Here is a tiny trained network, its code and every weight. The questions are about switching its units off for an input and a class, where a switched-off unit gives its printed mean instead of its output.

import numpy as np


def w(rows, s, z=0):
    codes = np.array(rows[::2]) - 128.0
    scale = np.full(codes.shape[1], s)
    scale[-1] = z or s
    return codes * scale


def f(y):
    return np.maximum(y, 0)


def log_softmax(a):
    a = a - a.max(-1, keepdims=True)
    return a - np.log(np.exp(a).sum(-1, keepdims=True))


def net(x, mask):
    res = np.array(x, float).reshape(1, 7) / 4 @ E
    y = f(res @ A[0][:, :-1].T + A[0][:, -1])
    res = res + np.where(mask, y, B[0][:, -1]) @ B[0][:, :-1]
    return log_softmax(res[-1] @ U[:, :-1].T + U[:, -1])


A, B = {}, {}
E = w([
[54,125,75,32,192,152,162,103,127,96,146],'x0',
[107,21,197,52,204,149,139,166,135,87,205],'x1',
[110,150,254,128,102,250,125,43,101,223,142],'x2',
[212,202,117,61,65,162,29,88,131,110,230],'x3',
[138,77,175,178,165,115,129,102,132,209,107],'x4',
[49,192,95,105,93,179,229,101,56,28,120],'x5',
[197,124,165,229,169,169,120,186,49,67,9],'x6',
],0.0068)
A[0] = w([
[224,201,207,151,66,163,35,91,113,181,136,164],'neuron 0',
[160,48,233,198,194,109,150,102,197,206,84,140],'neuron 1',
[150,31,152,178,174,95,118,181,122,174,78,166],'neuron 2',
[166,98,122,145,153,147,122,231,59,38,41,106],'neuron 3',
[77,165,184,130,98,229,182,66,83,107,95,134],'neuron 4',
[88,114,73,1,165,104,93,129,172,102,235,189],'neuron 5',
[181,73,131,200,197,167,135,199,118,91,120,172],'neuron 6',
[44,202,78,98,48,151,157,56,92,104,96,251],'neuron 7',
[125,164,39,180,129,93,128,205,117,46,62,206],'neuron 8',
],0.0065,0.0029)
B[0] = w([
[190,159,189,117,46,153,73,77,168,227,153,248],'neuron 0',
[73,127,145,180,201,130,44,218,103,195,201,244],'neuron 1',
[73,115,153,143,211,40,60,206,97,153,156,225],'neuron 2',
[175,111,214,79,159,69,127,86,55,65,57,217],'neuron 3',
[79,189,203,180,187,189,158,101,151,74,141,202],'neuron 4',
[129,36,71,38,108,162,159,166,193,31,223,255],'neuron 5',
[167,123,230,67,179,125,110,172,48,109,133,208],'neuron 6',
[58,183,77,155,115,146,224,41,154,124,144,230],'neuron 7',
[237,178,78,110,147,3,151,99,79,86,66,233],'neuron 8',
],0.0075,0.0094)
U = w([
[191,166,181,144,30,187,71,80,179,205,158,196],'0',
[182,137,185,97,154,79,130,126,76,65,45,8],'1',
[113,3,83,44,117,161,153,154,220,49,205,239],'2',
[50,97,158,187,188,109,64,238,123,181,160,61],'3',
[26,214,168,174,161,239,208,69,137,99,132,145],'4',
[157,192,1,169,88,57,168,101,154,119,77,131],'5',
],0.0086,0.0017)

Each question gives the input, the list of numbers given to net, and the class t.
The units are the neurons (one row each of A and B). Each row of codes is followed by its name. A weight is (code - 128) times the scale printed after its matrix; where a second scale follows, it is the last column's (A, B and U).
mask holds one flag per neuron, in row order. A switched-off neuron (its flag False) gives its mean, the last column of its row in B, instead of its output. The means were averaged over made-up inputs and are rounded, as every weight is.
A unit's drop is (log p(t) with every unit on - log p(t) with that unit switched off) / (log p(t) with every unit on - log p(t) with every unit switched off).
The circuit of an input: a set's keep is (log p(t) with only the set's units on - log p(t) with every unit switched off) / (log p(t) with every unit on - log p(t) with every unit switched off). Starting from all 9 units, units are removed one at a time, each time the one whose removal leaves the highest keep (on an exact tie, the one counted first), for as long as the keep stays at least 0.8.
circuit, biggest first: the units of the circuit, biggest drop first
unit that matters most: the unit with the biggest drop
k most important neurons: the k neurons with the biggest drops, biggest first
drop when u is switched off: that unit's drop, to one decimal
input [-4,-7,-7,2,8,-2,2], class 1: unit that matters most : neuron 8
input [1,0,-6,-8,-1,0,-4], class 5: 2 most important neurons : (neuron 8; neuron 1)
input [4,3,-7,4,-7,6,4], class 1: 2 most important neurons : (neuron 8; neuron 3)
input [1,-1,-3,-6,3,7,-1], class 5: circuit, biggest first : (neuron 8; neuron 7)
input [1,-5,6,7,-3,5,-8], class 4: 2 most important neurons : (neuron 7; neuron 4)
input [4,-2,8,-3,1,-8,-6], class 3: 3 most important neurons : (neuron 1; neuron 7; neuron 8)
input [7,5,8,-7,7,1,-5], class 3: 2 most important neurons : (neuron 1; neuron 7)
input [6,-3,-7,-3,1,2,-1], class 5: drop when neuron 8 is switched off : 0.4
input [-7,-4,5,4,-3,7,-7], class 4: drop when neuron 7 is switched off : 1.5
input [1,2,-2,-5,-8,-3,1], class 1: drop when neuron 0 is switched off : 0.0
